Each row is followed by roughly how far along a hidden order it lies, from 0 to 20. A new part has a new order.
In the rows, zero is written as 128.
[139 125 118 137 147 129 141  40 147 152 160 181 113 123 125 121 102  91
  52  64 118 116] : 2
[134 143 132 127 122 121 123 150 124 127 120 113 128 127 127 133 127 133
 139 116 129 131] : 15
[195 156 131 160 190 173 158  36 139 144 162 117  96 147 167 120  98  94
  76 120  72 113] : 18
[ 82 101 144  97  98 126 118 255 110  98  93 121 167 154 127 140 202 181
 221 210 200 172] : 20
[121  74  88 134 173 156 159   1 154 138 179 172 120 133 142  96 120  82
  53 146 113 103] : 8
[145 198 200 132 145 147 158 200 144 155 139 221 139 191 136 190 155 142
  69  33 218 185] : 7
[120 124 126 121 106 112 109 129 123 134 119 120 132 106 112 128 117 144
 162 144 126 120] : 3
[140 116 120 141 175 167 156  90 137 119 161 134 114 159 157 117 137 100
  87 125 118 127] : 15
[146 120 114 140 141 134 127  72 125 127 130  93 113 110 138 108 106 117
 137 162  78 103] : 7
[115  69 131 125 138 154 147  78 124 131 125 115 151 150 153 120 170 171
 213 255 143 135] : 16
[155 154 139 146 168 156 158 112 139 128 156 149 109 153 153 133 123  94
  57  86 117 137] : 4
[ 90 129 126 105  78  95  96 255 113 106  93 122 145 109  98 135 142 146
 162  95 156 141] : 5
[129 156 133 129 108 114 103 220 108 106  97  71 122 108 123 130 116 137
 160 118 104 128] : 3
[ 77 115  99 104  96 110  96 255 107  58 108  86 134 114 108 116 160 103
 134  79 130 138] : 14
[157 145 141 143 148 140 137  86 128 143 131 114 115 131 143 130 105 133
 136 153 103 117] : 7
[ 76 111  84 107  83  99  82 255  98  69  91  27 130  93 108 102 142 116
 182 128  93 122] : 15
[118  93 117 126 137 138 140  66 132 128 135 136 133 127 135 116 134 130
 140 165 131 119] : 5
[ 94  72  71 114  84  90  86 111 110  97 104  54 128  67 101  85 111 122
 195 185  76  87] : 6
[104 102  94 120 107 115 110 146 114 103 112  81 122  96 118 104 124 125
 166 147  95 108] : 5
[ 97  79  88 112 116 120 113 142 114  97 114  82 137 109 121 101 147 130
 184 191 100 116] : 9
[110  76 114 117 105 114 113  71 122 138 110 105 143 102 115 108 130 163
 209 226 127 111] : 7
[104  91  87 116  94  97 105 103 120 117 114  93 126  82 107  97 109 124
 160 154  92  95] : 5
[145 129 104 142 139 124 126  37 133 137 149 115 104 101 126  96  81  89
  94 111  65  87] : 2
[172 139 150 148 139 136 136  48 129 167 124 110 120 122 143 132  95 154
 161 189 105 114] : 5
[141 146 140 130 120 116 127  91 139 158 129 158 128 119 119 138 106 135
 114 107 132 123] : 4
[110 124  98 118  88  86  83 178 109 103  99  70 125  81 105 107 107 119
 153 115  85 103] : 9
[122  77  99 130 169 155 153  29 143 124 167 153 124 141 147 102 136  93
  94 138 117 115] : 6
[171 211 150 153 147 138 128 177 121 115 126  96  93 131 146 139  99  99
  84  57  75 127] : 12
[142 146 147 128  94 102 108 137 119 156  94 109 134 101 111 139 106 174
 193 171 120 121] : 4
[113  80 110 120 129 135 130  95 123 123 128 114 139 127 134 110 145 140
 170 197 130 122] : 15
[160 160 144 143 158 142 141  98 135 143 142 138 117 142 141 135 115 121
  94 104 116 129] : 13
[127  84 115 131 153 149 154  16 142 151 158 162 130 143 142 113 130 127
 122 182 133 119] : 12
[147 162 142 136 134 129 130 148 130 133 127 129 120 135 129 139 118 124
 107  98 126 134] : 10
[153 111 120 145 175 157 159   1 145 153 163 149 112 135 149 109 105 103
  84 155 102 107] : 5
[151 157 158 136 141 136 150  88 143 162 146 185 130 150 133 150 123 134
  91 100 154 144] : 11
[106 117 108 117 104 110 109 166 121 110 119 113 129 106 109 117 121 117
 128 107 121 119] : 3
[151 102 132 138 118 116 135   1 138 190 129 145 126  97 121 120  84 165
 175 206 111  95] : 0
[117 119 124 123 118 124 125  93 131 137 129 143 137 123 121 123 129 135
 137 144 136 124] : 6
[ 74  87  79 108 120 124 113 179 119  68 129  90 127 112 118  93 150  79
 111 107 105 122] : 13
[ 67  65 101  99  94 108 108 146 116 101 106 113 157 113 109 111 164 150
 194 191 157 128] : 10
[114  91 114 128 152 154 152 100 132 116 146 134 130 154 147 112 155 114
 124 167 132 132] : 12
[136 131 132 133 126 126 128  97 130 144 129 134 123 118 127 129 111 134
 129 130 120 120] : 1
[105  52  88 122 120 125 113  42 121 130 122  95 139 101 129  92 131 149
 203 251 107  96] : 6
[ 72  78  94 103  95 105 108 148 122 106 115 123 145 108 105 109 148 128
 152 143 143 123] : 4
[152 110 108 144 146 136 137   4 137 155 146 119 112 104 134 103  86 114
 122 169  78  89] : 0
[106 104 124 111  96 115 107 189 113 113 101  96 149 126 120 125 152 164
 207 186 141 131] : 12
[170 134 150 145 165 156 155  49 139 163 145 158 124 152 150 145 125 136
 106 152 133 132] : 14
[116  94 114 130 140 134 141  59 143 142 154 168 132 133 126 114 130 116
  98 134 137 117] : 6
[132 109 128 129 126 129 128  88 127 144 123 121 135 122 130 123 128 151
 163 188 127 121] : 12
[127 138 146 128 125 137 126 190 114 113 106  93 135 143 141 140 149 164
 192 180 132 144] : 13
[134 108 117 131 126 121 126  75 126 147 125 109 127 109 124 116 110 139
 161 178 110 109] : 0
[ 77  78  81 106  52  72  65 131  98 110  68  21 135  47  87  91 102 168
 255 239  80  82] : 5
[154  95 141 140 150 153 153   5 137 171 132 135 138 138 151 126 131 172
 187 248 128 122] : 14
[132 117 113 132 134 121 127  59 137 143 143 139 119 110 122 118 101 111
 110 122 111 106] : 2
[152 128 153 141 189 180 174  83 143 143 162 164 130 181 169 141 156 126
  98 151 151 150] : 20
[135 108 142 128 131 135 136  81 129 146 124 135 143 140 135 132 137 165
 180 204 143 131] : 11
[104 132 117 114  96  98 109 185 125 114 117 129 132 106 101 126 127 116
 121  82 134 126] : 4
[168 163 151 146 139 137 131 120 123 141 119  92 117 130 146 137 111 144
 163 164  99 123] : 9
[126 121 105 124 101  96 105 118 118 122 113  85 120  84 110 111 101 125
 146 131  90 100] : 5
[122 101 117 126 137 137 137  93 130 127 133 130 133 138 137 118 137 128
 127 156 129 126] : 14
[138 145 140 136 152 147 148 117 139 132 152 160 123 157 140 136 140 110
  75  91 142 141] : 11
[109 106 101 121 137 131 127 143 128 105 137 120 123 123 126 113 133  96
  98 107 114 124] : 6
[160 144 159 141 160 159 161  84 140 159 143 161 131 163 151 149 135 140
 111 142 155 146] : 17
[118  95 107 123 111 116 114 100 120 131 111  92 138 104 121 109 124 151
 189 203 108 108] : 7
[148 107 130 136 126 124 137   1 141 183 135 156 130 111 127 125  99 157
 151 183 124 104] : 2
[135 100 107 127 106 109 111  78 110 136 106  70 129  87 123 105 104 156
 211 226  86  94] : 12
[ 83  85  83 111 127 125 125 127 135  93 155 149 130 120 115 105 142  75
  71  82 131 121] : 9
[147 145 132 144 171 157 154 107 138 120 163 147 110 154 151 126 128  92
  62  86 115 132] : 4
[118  86  99 125 130 125 120  53 135 135 137 125 127 108 125 106 114 119
 131 160 113 106] : 5
[138 132 154 132 138 143 137 129 128 139 126 133 136 149 140 139 143 153
 155 160 139 141] : 13
[151 140 140 142 174 161 160 110 138 131 157 144 115 157 156 134 135 108
  83 114 127 137] : 11
[168 192 156 141 120 112 120 129 127 156 115 132 115 115 115 151  89 136
 113  81 119 126] : 3
[125 126 122 119  92  98 107 138 120 133 101 105 133 101 106 127 114 147
 163 140 121 114] : 6
[ 89  72  83 114 133 137 121 154 118  66 129  93 131 129 132  98 161 100
 141 156 116 125] : 16
[125 113 132 128 144 148 140 143 125 120 128 121 132 147 146 127 150 136
 143 166 134 138] : 13
[ 93  96 107 114 100 109 111 155 120 107 115 119 141 109 109 117 137 138
 158 149 134 123] : 8
[140 147 146 132 136 141 130 181 119 120 117 105 127 142 142 136 140 147
 156 149 131 142] : 14
[120 155 156 121  97 110 114 234 115 128 101 125 138 128 114 148 137 159
 159 112 154 149] : 4
[174 148 162 149 162 158 155  76 136 159 141 144 125 162 157 145 133 149
 139 162 131 138] : 16
[156 145 147 138 122 124 123  88 125 154 111 113 126 118 132 136 109 158
 167 172 114 121] : 10
[214 198 180 174 212 185 180  62 148 170 169 161  97 185 180 157 107 107
  45  89 111 143] : 11
[141 149 141 132 128 129 128 165 122 125 121 123 126 135 134 137 130 133
 131 102 122 134] : 19
[139 132 114 136 130 125 118 117 121 122 126  90 112 100 129 114 100 110
 128 125  81 107] : 5
[123 114 102 129 137 131 125 139 125 101 136 101 114 118 131 107 117  88
 111 115  96 108] : 6
[113 102 107 124 140 139 135 133 127 104 138 113 128 136 138 112 139 110
 122 144 116 126] : 12
